Below are the code and all the weights of a small trained network. Each question names an input and a target symbol and asks about switching units off, where a switched-off unit gives its printed mean instead of its output.

import numpy as np


def w(rows, s, z=0):
    codes = np.array(rows[::2]) - 128.0
    scale = np.full(codes.shape[1], s)
    scale[-1] = z or s
    return codes * scale


def norm(h):
    return h / np.sqrt((h * h).mean(-1, keepdims=True) + 1e-5)


def f(y):
    return np.maximum(y, 0)


def softmax(a):
    e = np.exp(a - a.max(-1, keepdims=True))
    return e / e.sum(-1, keepdims=True)


def log_softmax(a):
    a = a - a.max(-1, keepdims=True)
    return a - np.log(np.exp(a).sum(-1, keepdims=True))


def net(x, mask):
    ids = ['αδεζημξφψω'.index(c) for c in x.split()]
    T = len(ids)
    res = E[ids] + P[:T]
    r = norm(res)
    for j in range(2):
        rows = slice(3 * j, 3 * j + 3)
        q, k, v = (r @ M[0][rows].T for M in (Q, K, V))
        z = softmax(np.where(np.tri(T) > 0, q @ k.T / 3**0.5, -1e9)) @ v
        o = O[0][rows]
        res = res + np.where(mask[j], z, o[:, -1]) @ o[:, :-1]
    y = f(norm(res) @ A[0][:, :-1].T + A[0][:, -1])
    res = res + np.where(mask[2:10], y, B[0][:, -1]) @ B[0][:, :-1]
    return log_softmax(norm(res)[-1] @ U[:, :-1].T + U[:, -1])


Q, K, V, O, A, B = {}, {}, {}, {}, {}, {}
E = w([
[160,97,165,142,133,169,129,154,160,116,95],'α',
[163,116,141,141,117,203,125,44,38,94,63],'δ',
[161,58,142,138,112,108,164,139,51,87,194],'ε',
[62,142,161,178,214,139,159,97,155,95,117],'ζ',
[89,138,120,181,145,120,23,128,52,178,111],'η',
[148,88,181,152,145,180,123,202,136,86,94],'μ',
[6,163,105,95,108,121,173,183,99,144,36],'ξ',
[135,46,174,122,167,164,153,148,157,131,97],'φ',
[116,64,131,176,102,170,106,201,144,59,101],'ψ',
[112,70,186,105,140,185,108,141,153,102,125],'ω',
],0.019)
P = w([
[177,128,225,204,117,215,184,78,116,194,250],'0',
[135,93,187,193,98,167,164,115,143,136,139],'1',
[113,74,171,163,124,150,163,118,141,141,118],'2',
[110,70,156,152,118,139,164,119,141,128,114],'3',
[107,68,141,132,125,135,153,123,134,124,115],'4',
[111,77,125,110,129,138,142,136,129,122,120],'5',
[107,72,110,109,133,120,142,123,130,112,103],'6',
[120,94,90,95,139,121,132,153,124,99,111],'7',
[124,96,94,84,151,106,134,144,118,107,102],'8',
[130,98,87,70,161,91,133,141,110,104,102],'9',
[138,107,80,63,157,72,138,147,102,98,89],'10',
[137,118,73,59,152,67,132,142,87,84,78],'11',
[150,131,65,43,162,87,111,150,119,90,75],'12',
],0.012)
Q[0] = w([
[247,190,25,125,44,118,112,11,102,113,247],'h0',
[116,105,142,32,172,149,218,185,143,1,54],'h0',
[232,216,119,178,16,137,128,25,98,154,239],'h0',
[110,4,163,92,114,177,119,211,24,132,21],'h1',
[146,233,92,103,111,24,66,95,198,233,235],'h1',
[212,145,191,156,5,163,137,89,168,160,149],'h1',
],0.007)
K[0] = w([
[85,146,154,123,154,153,154,171,208,119,119],'h0',
[134,137,76,77,95,90,132,111,67,112,113],'h0',
[133,122,134,135,103,167,146,142,247,144,126],'h0',
[86,131,117,120,64,152,151,161,112,165,103],'h1',
[173,104,96,140,181,90,60,115,163,114,121],'h1',
[188,95,121,115,150,142,92,121,123,88,149],'h1',
],0.016)
V[0] = w([
[162,115,154,178,160,160,85,114,126,139,111],'h0',
[72,138,110,132,149,101,80,160,113,174,146],'h0',
[137,113,182,149,142,60,127,150,119,114,178],'h0',
[67,246,75,95,97,73,160,111,142,157,117],'h1',
[149,85,131,147,55,157,110,166,124,178,116],'h1',
[114,79,79,169,122,161,43,158,87,173,115],'h1',
],0.011)
O[0] = w([
[139,215,114,81,97,128,42,116,134,86,138,254],'h0',
[88,138,142,136,149,90,76,168,159,168,118,136],'h0',
[125,89,95,102,123,92,125,180,141,123,254,187],'h0',
[66,176,149,124,89,70,89,34,152,68,171,26],'h1',
[126,124,87,175,135,101,63,189,88,88,82,217],'h1',
[103,111,56,165,77,131,88,158,80,188,131,170],'h1',
],0.0098,0.0059)
A[0] = w([
[174,114,129,161,172,138,155,120,143,155,9,116],'n0',
[115,89,138,147,99,122,198,35,154,48,161,145],'n1',
[106,99,114,71,113,26,112,147,144,95,132,164],'n2',
[102,179,111,126,73,60,83,87,190,146,74,77],'n3',
[91,163,135,54,170,96,157,118,152,122,136,158],'n4',
[181,101,159,242,173,234,143,204,99,221,139,4],'n5',
[204,47,154,69,167,171,235,129,161,165,62,215],'n6',
[161,145,83,82,174,58,126,124,99,69,53,182],'n7',
],0.011,0.0037)
B[0] = w([
[207,168,115,114,186,144,148,149,30,109,254,185],'n0',
[143,139,34,59,108,159,161,162,138,196,134,190],'n1',
[92,100,171,157,167,137,146,124,90,98,194,184],'n2',
[253,126,172,168,128,137,80,148,159,165,138,178],'n3',
[186,98,97,99,153,67,146,192,95,63,78,169],'n4',
[134,147,237,108,166,226,210,35,140,31,163,255],'n5',
[122,71,128,110,200,62,47,204,54,37,38,233],'n6',
[91,131,131,108,152,210,95,125,79,105,111,175],'n7',
],0.0094,0.015)
U = w([
[99,99,254,148,161,246,169,45,92,96,203,155],'α',
[157,78,22,125,129,80,73,239,61,114,37,250],'δ',
[229,135,122,141,101,110,159,136,140,195,155,74],'ε',
[110,124,83,192,183,137,161,80,170,150,125,64],'ζ',
[113,68,86,189,83,146,134,117,173,104,89,15],'η',
[87,63,181,72,105,164,122,97,167,186,101,40],'μ',
[137,127,212,147,96,61,66,81,141,94,168,94],'ξ',
[92,129,198,131,71,96,191,128,107,189,79,251],'φ',
[118,138,90,83,75,107,182,140,111,125,242,95],'ψ',
[152,150,89,67,56,177,119,46,147,104,68,44],'ω',
],0.0065,0.0021)

Each question gives the input, a string of symbols that net reads in full, and the target symbol t.
The units are the heads (3 rows each of Q, K, V and O) and the neurons (one row each of A and B). Each row of codes is followed by its name. A weight is (code - 128) times the scale printed after its matrix; where a second scale follows, it is the last column's (O, A, B and U).
mask holds one flag per unit, heads first, then neurons. A switched-off unit (its flag False) gives its mean, the last column of its rows in O or B, instead of its output. The means were averaged over made-up inputs and are rounded, as every weight is.
A unit's drop is (log p(t) with every unit on - log p(t) with that unit switched off) / (log p(t) with every unit on - log p(t) with every unit switched off).
The circuit of an input: a set's keep is (log p(t) with only the set's units on - log p(t) with every unit switched off) / (log p(t) with every unit on - log p(t) with every unit switched off). Starting from all 10 units, units are removed one at a time, each time the one whose removal leaves the highest keep (on an exact tie, the one counted first), for as long as the keep stays at least 0.8.
circuit, biggest first: the units of the circuit, biggest drop first
most important unit: the unit with the biggest drop
top k neurons: the k neurons with the biggest drops, biggest first
which heads matter: for each layer, one digit per head in row order, 1 if its drop is at least 0.15 and else 0, layers parted by /
input η α ζ η ζ ε ψ μ φ ξ, target ψ: circuit, biggest first -> h1; n6; n5
input δ φ ξ δ ξ μ φ ζ φ ψ ξ, target ω: circuit, biggest first -> h0; h1
input μ ζ ζ ζ φ ζ δ φ ε η, target α: circuit, biggest first -> h1; n6
input ε ξ φ, target ψ: circuit, biggest first -> h1; n1; n5; n6
input η ω ξ η ε, target ψ: top 2 neurons -> n1; n5
input ε μ ψ ε ξ α α ζ ε η ζ, target ξ: circuit, biggest first -> h1; n5; n3
input ζ ω ε δ φ ω ξ, target ω: circuit, biggest first -> h0; h1; n6; n5
input ψ φ ε δ ζ ε ξ η ε ε ψ ζ ω, target ψ: circuit, biggest first -> h1; h0; n6; n5
input δ ω φ ξ η φ, target ξ: circuit, biggest first -> h0; h1; n5; n6
input ω ω ζ μ ε φ ζ ψ ψ η, target α: top 2 neurons -> n6; n5
input α δ η δ α η μ ε ξ φ δ α, target ω: top 4 neurons -> n6; n5; n1; n0
input η ζ ζ ζ, target δ: top 2 neurons -> n5; n4
input ψ ψ μ ζ ξ φ δ ε φ α ζ, target ψ: top 2 neurons -> n6; n1
input μ ξ ξ ε μ ζ ζ ψ ξ, target ψ: circuit, biggest first -> h0; h1; n6
input ζ δ δ μ φ ζ, target δ: circuit, biggest first -> n5; h0
input ψ φ η η ζ μ ψ μ α ζ ζ ξ, target ξ: circuit, biggest first -> h1; n3
input ζ η ψ ε ξ δ η ψ η α, target ξ: circuit, biggest first -> h1; h0; n5; n6
input α φ δ ω ξ ζ ψ ω, target ω: top 4 neurons -> n5; n6; n1; n0
input ψ η ξ ε η η ζ η ε α, target ψ: top 4 neurons -> n6; n5; n1; n2
input ξ φ δ μ ζ μ, target ω: most important unit -> h0
input ζ ζ ω φ ψ ψ ζ δ ξ δ, target ω: which heads matter -> 01
input δ η φ φ φ ψ μ η ζ δ ξ φ, target ω: which heads matter -> 11
input μ ξ φ, target δ: top 3 neurons -> n5; n1; n2
